Group, then class
.14; .01; -.09; .18; -.04; -.01; .05; .06; .17; -.02; .27; -.07; .02; -.05; -.17; .25; .06; .19; .20; -.18; -.05; .06; .08; -.02; -.14; -.03; -.11; -.01; -.05; .03; .05; -.08; -.06; -.10; -.02; .03; .02; -.02; .07; -.07; .05; .00; .05; .08; -.08; .05; .16; .02; .06; .13; -.20; .17; -.08
(16) T
-.02; .08; -.07; .13; -.04; -.13; -.03; -.11; .12; .00; .06; -.04; .06; -.02; -.13; .31; .04; -.02; -.03; .02; .05; .15; .05; .07; .01; -.05; .04; -.06; -.11; .27; .13; -.04; .04; -.10; .13; -.14; .00; .04; .03; .00; .09; .05; .22; .22; -.05; -.02; .13; .08; .25; -.08; .17; .11; -.03
(16) W
.14; .08; -.13; .10; .03; -.06; .10; -.27; .02; -.04; .08; .11; -.01; .04; -.11; .15; .02; .10; .16; -.08; -.06; .20; .01; -.12; -.05; -.01; .02; -.09; -.03; .03; .13; .06; .06; -.04; .07; .03; -.06; -.23; -.04; -.11; -.13; .02; .05; .16; .09; -.08; .12; .02; .15; .05; .04; -.07; -.03
(16) T
.18; .12; -.07; -.08; -.08; -.02; .01; -.17; .05; .02; .16; .07; -.14; .04; -.11; .14; .10; .14; .09; -.10; -.03; .00; .00; -.07; .01; .12; .13; -.07; .03; .30; -.05; .04; -.03; -.23; .04; .15; .08; -.22; -.15; .03; -.05; .10; .02; .03; -.30; .09; -.06; .05; .12; .10; .27; .01; -.08
(23) F
.22; .33; -.15; -.16; -.34; .15; .11; -.50; .13; -.06; -.16; .08; .03; .34; -.34; .27; .33; .10; .28; -.19; -.10; .28; .31; .35; -.04; .13; .51; -.08; -.19; .22; .20; -.09; .03; -.50; .37; -.18; .16; -.29; -.22; .28; -.10; .06; -.06; .32; .13; .14; .15; .24; .18; .43; .38; -.04; -.14
(16) T
.17; .06; -.19; .03; .01; -.01; .03; -.28; .07; -.08; .16; .04; .03; .07; -.10; .04; .07; .11; -.01; -.18; -.08; .29; .14; .01; -.06; .15; .08; -.11; -.13; .09; -.07; -.07; .20; -.26; .02; -.04; -.03; -.15; -.02; -.06; -.10; .07; .17; .19; -.01; -.02; .22; .09; .12; .07; .18; -.03; .02
(16) W
-.01; .11; -.15; .04; -.05; -.05; -.08; -.10; .09; .07; .15; .05; -.05; .16; -.08; .33; -.05; -.02; .13; -.10; -.02; .15; -.16; -.03; -.01; .18; .50; -.09; -.17; .11; .08; .03; .05; -.18; -.04; .03; .00; -.31; -.01; -.06; -.11; .09; .02; .03; .04; .21; .07; .00; .07; .31; .30; .14; -.09
(23) P
.14; .11; .12; -.01; -.14; .05; -.05; -.14; -.01; .15; -.07; .05; .01; .00; -.17; .10; .11; .10; .12; -.16; -.05; .19; -.01; .00; .08; .05; .16; -.11; -.01; .10; -.04; -.14; .04; .03; .08; -.12; -.04; -.13; -.02; -.09; .09; .13; .06; .22; -.05; -.01; .10; .07; .14; .22; .09; -.07; -.11
(16) T
.04; .17; .11; .14; -.10; -.15; -.05; -.24; .17; .05; .03; -.13; .00; .16; -.16; .53; .20; .04; .09; -.06; .01; .00; .06; .15; .05; -.02; .33; -.09; -.02; .13; .19; -.06; .06; -.16; .17; -.10; -.28; -.08; .00; -.01; -.11; -.08; .08; .22; .07; .10; .17; .10; -.04; .13; .26; .00; -.05
(16) W
-.01; .14; .00; .09; -.05; .06; .10; -.27; .13; -.03; .23; -.13; -.13; .12; -.15; .30; -.02; -.05; .09; -.12; -.02; .08; .02; .17; .10; -.11; .11; -.14; -.06; .12; .19; -.08; .00; -.18; -.49; -.13; .00; -.03; .02; -.04; .09; .05; .06; .10; -.02; .07; .08; .03; .06; .16; .35; .05; -.11
(16) W
.10; .22; -.09; .05; -.16; .00; .01; -.41; .14; -.01; .00; -.04; .01; .11; -.17; .17; .01; .07; .10; -.11; -.06; .12; .14; .12; .12; .14; .44; -.05; -.16; .11; .02; .05; .00; -.25; .19; -.08; .13; -.15; -.07; .09; -.13; .07; .00; .25; -.06; .07; .32; .03; .12; .30; .25; -.01; -.18
(16) W
.24; .36; -.11; .02; -.19; .13; .00; -.28; .10; .02; .02; -.02; -.03; .13; -.30; .07; .13; .18; .14; -.16; -.05; .13; .19; .09; -.03; -.03; .27; .03; -.14; .16; .02; -.06; .07; -.15; .16; -.14; .04; -.26; -.22; -.01; -.11; .06; .21; .18; -.13; -.03; .24; .08; .11; .24; .17; .06; -.12
(16) T
.28; .10; .01; .10; -.29; .08; .11; -.40; .11; -.07; -.06; -.02; .01; .13; -.26; .25; .06; .11; .02; -.08; -.09; .17; .25; .11; .02; .07; .13; -.13; -.06; .09; -.06; -.11; .02; -.05; .08; -.09; .13; -.21; -.17; .02; .32; .04; .01; .07; .11; .01; .33; .18; .16; .16; .18; -.12; -.13
(16) W
.11; .19; -.11; -.04; -.08; -.14; .06; .03; .06; .08; -.02; .03; .03; .14; -.16; .04; .10; .23; .10; -.14; -.08; .02; -.35; -.11; .03; .04; .24; -.03; -.06; .05; .01; -.19; .04; -.07; .63; -.21; .01; -.22; -.09; -.14; -.03; .06; -.03; .13; -.12; .09; -.37; .01; -.02; .11; .25; .07; -.05
(23) P
